Below are the code and all the weights of a small trained network. Each question names an input and a target symbol and asks about switching units off, where a switched-off unit gives its printed mean instead of its output.

import numpy as np


def w(rows, s, z=0):
    codes = np.array(rows[::2]) - 128.0
    scale = np.full(codes.shape[1], s)
    scale[-1] = z or s
    return codes * scale


def f(y):
    return np.maximum(y, 0)


def softmax(a):
    e = np.exp(a - a.max(-1, keepdims=True))
    return e / e.sum(-1, keepdims=True)


def log_softmax(a):
    a = a - a.max(-1, keepdims=True)
    return a - np.log(np.exp(a).sum(-1, keepdims=True))


def net(x, mask):
    ids = ['ΔΛΞΦΨΩγεζηπστ'.index(c) for c in x.split()]
    T = len(ids)
    res = E[ids] + P[:T]
    r = res
    for j in range(2):
        rows = slice(2 * j, 2 * j + 2)
        q, k, v = (r @ M[0][rows].T for M in (Q, K, V))
        z = softmax(np.where(np.tri(T) > 0, q @ k.T / 2**0.5, -1e9)) @ v
        o = O[0][rows]
        res = res + np.where(mask[j], z, o[:, -1]) @ o[:, :-1]
    y = f(res @ A[0][:, :-1].T + A[0][:, -1])
    res = res + np.where(mask[2:10], y, B[0][:, -1]) @ B[0][:, :-1]
    return log_softmax(res[-1] @ U[:, :-1].T + U[:, -1])


Q, K, V, O, A, B = {}, {}, {}, {}, {}, {}
E = w([
[88,166,56],'Δ',
[93,116,93],'Λ',
[132,104,65],'Ξ',
[62,51,249],'Φ',
[79,121,111],'Ψ',
[67,112,142],'Ω',
[91,107,101],'γ',
[57,200,78],'ε',
[87,78,177],'ζ',
[9,146,186],'η',
[64,125,133],'π',
[108,41,155],'σ',
[62,128,133],'τ',
],0.02)
P = w([
[1,18,22],'0',
[97,239,53],'1',
[79,187,65],'2',
[80,168,43],'3',
[118,171,220],'4',
[140,160,149],'5',
[118,155,175],'6',
[108,141,186],'7',
[132,132,120],'8',
[130,123,118],'9',
[114,105,125],'10',
[93,154,120],'11',
[118,119,93],'12',
[85,105,136],'13',
],0.0079)
Q[0] = w([
[36,43,57],'h0',
[176,118,136],'h0',
[102,105,2],'h1',
[253,183,156],'h1',
],0.0073)
K[0] = w([
[56,11,59],'h0',
[159,111,175],'h0',
[91,60,98],'h1',
[219,216,174],'h1',
],0.011)
V[0] = w([
[65,45,255],'h0',
[230,125,220],'h0',
[88,203,142],'h1',
[179,31,95],'h1',
],0.014)
O[0] = w([
[80,249,101,138],'h0',
[149,138,175,2],'h0',
[158,153,24,143],'h1',
[38,98,236,114],'h1',
],0.014,0.027)
A[0] = w([
[37,58,195,86],'n0',
[119,253,161,106],'n1',
[213,83,46,157],'n2',
[205,239,109,253],'n3',
[144,222,56,132],'n4',
[112,227,60,128],'n5',
[157,165,72,184],'n6',
[38,71,95,136],'n7',
],0.0069,0.0053)
B[0] = w([
[121,149,132,151],'n0',
[152,82,126,166],'n1',
[114,107,152,216],'n2',
[2,122,149,181],'n3',
[202,102,158,239],'n4',
[241,130,158,253],'n5',
[72,84,176,210],'n6',
[170,145,158,228],'n7',
],0.0086,0.019)
U = w([
[44,104,109,236],'Δ',
[10,191,62,97],'Λ',
[73,67,245,143],'Ξ',
[149,165,245,146],'Φ',
[47,224,40,150],'Ψ',
[102,202,125,90],'Ω',
[2,221,42,102],'γ',
[147,75,196,157],'ε',
[108,163,211,198],'ζ',
[208,173,169,77],'η',
[106,200,107,78],'π',
[43,163,216,6],'σ',
[109,198,102,176],'τ',
],0.0077,0.0023)

Each question gives the input, a string of symbols that net reads in full, and the target symbol t.
The units are the heads (2 rows each of Q, K, V and O) and the neurons (one row each of A and B). Each row of codes is followed by its name. A weight is (code - 128) times the scale printed after its matrix; where a second scale follows, it is the last column's (O, A, B and U).
mask holds one flag per unit, heads first, then neurons. A switched-off unit (its flag False) gives its mean, the last column of its rows in O or B, instead of its output. The means were averaged over made-up inputs and are rounded, as every weight is.
A unit's drop is (log p(t) with every unit on - log p(t) with that unit switched off) / (log p(t) with every unit on - log p(t) with every unit switched off).
The circuit of an input: a set's keep is (log p(t) with only the set's units on - log p(t) with every unit switched off) / (log p(t) with every unit on - log p(t) with every unit switched off). Starting from all 10 units, units are removed one at a time, each time the one whose removal leaves the highest keep (on an exact tie, the one counted first), for as long as the keep stays at least 0.8.
units of the circuit, in order: the units of the circuit, biggest drop first
most important unit: the unit with the biggest drop
k most important neurons: the k neurons with the biggest drops, biggest first
heads that matter: for each layer, one digit per head in row order, 1 if its drop is at least 0.15 and else 0, layers parted by /
drop when u is switched off: that unit's drop, to one decimal
input Φ σ ε, target Φ: 3 most important neurons -> (n5; n4; n1)
input Φ ε π, target Φ: 2 most important neurons -> (n5; n4)
input Δ γ π η Δ η γ η η Δ ε Ω Δ σ, target Δ: units of the circuit, in order -> (n5)
input Δ σ Ψ π, target Δ: heads that matter -> 10
input η Λ Ξ η Λ η π ζ γ Φ ζ σ Ω, target η: heads that matter -> 11
input Ξ η Ψ, target Ξ: heads that matter -> 11
input η Δ Ψ ζ, target η: units of the circuit, in order -> (n4; h1)
input σ Ξ τ ζ γ ε, target σ: heads that matter -> 01
input Δ Λ Ω, target Δ: units of the circuit, in order -> (h0; n5)
input Λ Δ τ Δ ζ, target Δ: 3 most important neurons -> (n5; n4; n7)
input Δ Ψ ζ, target Δ: units of the circuit, in order -> (n5; h0; n4)
input σ γ τ Ψ, target σ: units of the circuit, in order -> (h1; h0)
input ε η η Δ, target ε: heads that matter -> 11
input Δ Ξ τ, target Δ: units of the circuit, in order -> (h0; n5)
input ε Ξ ε η Δ η, target ε: units of the circuit, in order -> (h0)
input Δ Ψ Δ ε σ, target Δ: units of the circuit, in order -> (n5; n4; h0; h1)
input η Λ ε γ, target η: units of the circuit, in order -> (n5; h1)
input Φ η τ γ, target Φ: units of the circuit, in order -> (h0; n5; n4; h1)
input γ ε γ Δ Δ ζ Ξ, target Δ: units of the circuit, in order -> (n5; h0; n4)
input η τ π Φ, target η: units of the circuit, in order -> (n5; h0; h1)
input Φ ζ τ η Ψ σ ε Ω Δ γ, target Φ: most important unit -> h0
input Δ τ Ψ Φ, target Δ: units of the circuit, in order -> (n5; n4)
input ε Ψ π Ξ, target ε: 2 most important neurons -> (n2; n3)
input ε ζ Δ, target ε: drop when n6 is switched off -> 0.1
input Δ Λ Δ, target Δ: drop when h0 is switched off -> 1.0
input η σ ε ε Φ ζ Ψ σ σ Δ η τ, target η: drop when h0 is switched off -> 0.4
